Below are the code and all the weights of a small trained network. Each question names an input and a target symbol and asks about switching units off, where a switched-off unit gives its printed mean instead of its output.

import numpy as np


def w(rows, s, z=0):
    codes = np.array(rows[::2]) - 128.0
    scale = np.full(codes.shape[1], s)
    scale[-1] = z or s
    return codes * scale


def norm(h):
    return h / np.sqrt((h * h).mean(-1, keepdims=True) + 1e-5)


def f(y):
    return y / 2 * (1 + np.tanh(0.7978845608 * (y + 0.044715 * y**3)))


def softmax(a):
    e = np.exp(a - a.max(-1, keepdims=True))
    return e / e.sum(-1, keepdims=True)


def log_softmax(a):
    a = a - a.max(-1, keepdims=True)
    return a - np.log(np.exp(a).sum(-1, keepdims=True))


def net(x, mask):
    ids = ['ΔΦαζθξσψ'.index(c) for c in x.split()]
    T = len(ids)
    res = E[ids] + P[:T]
    u = 0
    for l in range(2):
        q, k, v = (norm(res) @ M[l].T for M in (Q, K, V))
        z = softmax(np.where(np.tri(T) > 0, q @ k.T / 4**0.5, -1e9)) @ v
        res = res + np.where(mask[u], z, O[l][:, -1]) @ O[l][:, :-1]
        u += 1
        y = f(norm(res) @ A[l][:, :-1].T + A[l][:, -1])
        res = res + np.where(mask[u : u + 8], y, B[l][:, -1]) @ B[l][:, :-1]
        u += 8
    return log_softmax(norm(res)[-1] @ U[:, :-1].T + U[:, -1])


Q, K, V, O, A, B = {}, {}, {}, {}, {}, {}
E = w([
[107,157,107,107,182,155,179],'Δ',
[98,181,85,53,64,125,193],'Φ',
[162,85,125,149,172,146,157],'α',
[249,103,133,65,195,54,141],'ζ',
[147,157,166,171,233,93,149],'θ',
[88,89,124,201,123,126,83],'ξ',
[139,39,77,159,169,141,204],'σ',
[115,119,51,80,166,112,128],'ψ',
],0.021)
P = w([
[42,73,205,127,64,125,67],'0',
[239,136,72,130,246,178,116],'1',
[32,150,131,202,70,118,191],'2',
[248,160,79,128,253,159,109],'3',
[57,165,147,191,76,103,177],'4',
[251,169,95,127,234,155,112],'5',
[33,143,142,193,75,125,196],'6',
[242,158,97,133,222,164,99],'7',
[47,146,149,192,80,118,172],'8',
[251,166,95,131,226,157,116],'9',
],0.011)
Q[0] = w([
[89,22,216,143,39,21,149],'L0H0',
[184,128,41,87,214,141,50],'L0H0',
[226,77,15,159,159,189,199],'L0H0',
[254,181,134,160,191,168,127],'L0H0',
],0.0082)
K[0] = w([
[209,126,80,169,108,130,148],'L0H0',
[72,46,167,10,131,105,39],'L0H0',
[76,47,168,123,133,82,152],'L0H0',
[125,58,255,89,115,147,100],'L0H0',
],0.0094)
V[0] = w([
[53,205,82,137,151,52,145],'L0H0',
[147,150,2,196,189,33,64],'L0H0',
[116,109,45,173,139,255,188],'L0H0',
[175,91,8,144,101,17,113],'L0H0',
],0.0056)
O[0] = w([
[136,82,13,159,85,192,215,141],'L0H0',
[106,167,127,183,225,95,1,15],'L0H0',
[182,152,66,206,91,88,54,251],'L0H0',
[36,30,161,147,115,80,94,87],'L0H0',
],0.0079,0.0021)
A[0] = w([
[161,137,154,140,185,143,26,175],'L0N0',
[149,164,158,45,122,41,204,119],'L0N1',
[205,121,68,130,117,67,130,133],'L0N2',
[8,255,85,169,81,202,151,67],'L0N3',
[186,96,140,97,245,73,178,96],'L0N4',
[93,128,255,214,75,139,188,166],'L0N5',
[49,165,111,88,17,60,116,3],'L0N6',
[179,127,72,4,144,122,106,29],'L0N7',
],0.0089,0.0033)
B[0] = w([
[89,82,73,107,48,222,197,162],'L0N0',
[29,42,118,145,148,161,145,202],'L0N1',
[108,92,123,145,83,254,102,194],'L0N2',
[73,175,160,90,152,152,10,212],'L0N3',
[31,123,92,154,32,165,96,254],'L0N4',
[187,206,127,65,115,121,163,172],'L0N5',
[155,160,60,103,27,165,160,165],'L0N6',
[156,115,179,242,130,131,139,185],'L0N7',
],0.0091,0.0069)
Q[1] = w([
[155,171,74,49,149,107,138],'L1H0',
[209,166,120,163,115,107,180],'L1H0',
[163,96,157,77,130,253,164],'L1H0',
[100,47,98,97,103,157,139],'L1H0',
],0.012)
K[1] = w([
[168,163,59,74,189,235,76],'L1H0',
[191,174,109,166,123,109,243],'L1H0',
[165,112,223,18,98,120,166],'L1H0',
[82,2,88,8,88,133,197],'L1H0',
],0.01)
V[1] = w([
[180,83,60,122,103,137,209],'L1H0',
[191,146,185,163,204,71,132],'L1H0',
[53,97,92,117,35,67,117],'L1H0',
[139,152,255,130,78,154,144],'L1H0',
],0.0092)
O[1] = w([
[163,146,140,33,168,71,240,177],'L1H0',
[101,92,70,120,51,163,160,2],'L1H0',
[99,135,10,137,118,29,106,212],'L1H0',
[99,142,149,191,100,63,165,140],'L1H0',
],0.012,0.0083)
A[1] = w([
[2,150,85,115,100,108,119,110],'L1N0',
[172,87,43,187,121,110,163,149],'L1N1',
[145,170,164,119,52,133,181,122],'L1N2',
[119,107,82,129,164,221,136,119],'L1N3',
[40,88,94,138,152,100,90,138],'L1N4',
[63,138,190,185,43,168,164,2],'L1N5',
[50,94,124,140,144,176,147,145],'L1N6',
[46,119,132,120,88,188,59,130],'L1N7',
],0.012,0.0048)
B[1] = w([
[150,93,122,102,47,191,112,254],'L1N0',
[80,219,147,97,126,101,145,250],'L1N1',
[167,129,134,115,109,184,78,170],'L1N2',
[169,141,184,109,100,141,63,187],'L1N3',
[207,86,170,151,144,116,130,225],'L1N4',
[110,107,5,161,216,201,154,166],'L1N5',
[87,94,181,59,144,115,99,190],'L1N6',
[126,132,144,102,172,67,243,200],'L1N7',
],0.012,0.0083)
U = w([
[114,71,184,122,110,115,147,156],'Δ',
[255,159,172,177,93,161,160,151],'Φ',
[92,125,84,181,134,203,146,120],'α',
[192,125,89,122,162,136,65,69],'ζ',
[101,188,117,101,30,150,101,97],'θ',
[138,167,144,235,62,106,97,250],'ξ',
[87,195,224,144,154,150,78,87],'σ',
[131,179,131,141,164,70,194,121],'ψ',
],0.0094,0.0025)

Each question gives the input, a string of symbols that net reads in full, and the target symbol t.
The units are the heads (4 rows each of Q, K, V and O) and the neurons (one row each of A and B). Each row of codes is followed by its name. A weight is (code - 128) times the scale printed after its matrix; where a second scale follows, it is the last column's (O, A, B and U).
mask holds one flag per unit, layer by layer, with each layer's heads first. A switched-off unit (its flag False) gives its mean, the last column of its rows in O or B, instead of its output. The means were averaged over made-up inputs and are rounded, as every weight is.
A unit's drop is (log p(t) with every unit on - log p(t) with that unit switched off) / (log p(t) with every unit on - log p(t) with every unit switched off).
The circuit of an input: a set's keep is (log p(t) with only the set's units on - log p(t) with every unit switched off) / (log p(t) with every unit on - log p(t) with every unit switched off). Starting from the 12 units with the biggest drops (on a tie, the unit counted first), units are removed one at a time, each time the one whose removal leaves the highest keep (on an exact tie, the one counted first), for as long as the keep stays at least 0.8.
circuit, biggest first: the units of the circuit, biggest drop first
k most important neurons: the k neurons with the biggest drops, biggest first
top k neurons in layer l: the k neurons of layer l with the biggest drops, biggest first
input ψ Δ α ζ α θ σ Φ Φ Δ, target ζ: 2 most important neurons => L0N4, L1N4
input α Δ Φ Φ Φ σ α ζ α ξ, target α: most important neuron => L1N5
input α ψ σ Φ θ σ σ Φ, target α: 2 most important neurons => L0N7, L0N1
input α σ σ α θ Φ, target α: 3 most important neurons => L0N1, L1N5, L0N7
input α Φ Φ ζ θ, target α: circuit, biggest first => L1H0, L1N5
input α ψ α ψ ψ θ Δ α σ σ, target α: circuit, biggest first => L1H0, L0N4, L1N5, L0H0
input Δ Φ Φ Δ, target Φ: circuit, biggest first => L0H0, L1H0, L1N1
input ζ α ξ Δ α, target Φ: 3 most important neurons => L0N3, L0N4, L0N5
input Φ σ ψ ζ Δ σ Δ, target σ: 2 most important neurons => L0N3, L1N7
input Δ Φ Φ σ, target Φ: circuit, biggest first => L0H0, L1N3
input Δ Φ ζ α θ ψ, target Φ: circuit, biggest first => L0H0, L0N7
input α σ σ Φ Φ ψ, target α: 3 most important neurons => L0N7, L1N5, L0N4
input ξ σ α ξ σ α Φ α θ ψ, target ξ: 2 most important neurons => L0N7, L0N4
input θ Δ σ Φ, target σ: top neuron in layer 0 => L0N4
input ψ σ Δ θ, target ζ: top 2 neurons in layer 0 => L0N4, L0N0
input α Φ ξ ψ ζ ψ α Φ ξ σ, target α: 4 most important neurons => L0N4, L1N5, L0N2, L0N5
input α σ Φ ξ σ θ ψ θ, target α: top 2 neurons in layer 0 => L0N4, L0N0
input Φ ζ Φ Φ, target ψ: 2 most important neurons => L0N4, L0N1
input σ ψ α σ Φ ψ Φ ψ, target θ: top 2 neurons in layer 1 => L1N1, L1N3
input Φ Φ θ Φ σ θ Φ θ Δ, target σ: 2 most important neurons => L1N7, L0N3
input ψ α Δ σ ξ θ Δ σ, target ζ: top 3 neurons in layer 1 => L1N4, L1N3, L1N7
input α Φ ψ, target ζ: top neuron in layer 0 => L0N4
input σ α Φ ξ Δ Δ Φ θ, target θ: 3 most important neurons => L0N0, L0N4, L0N3
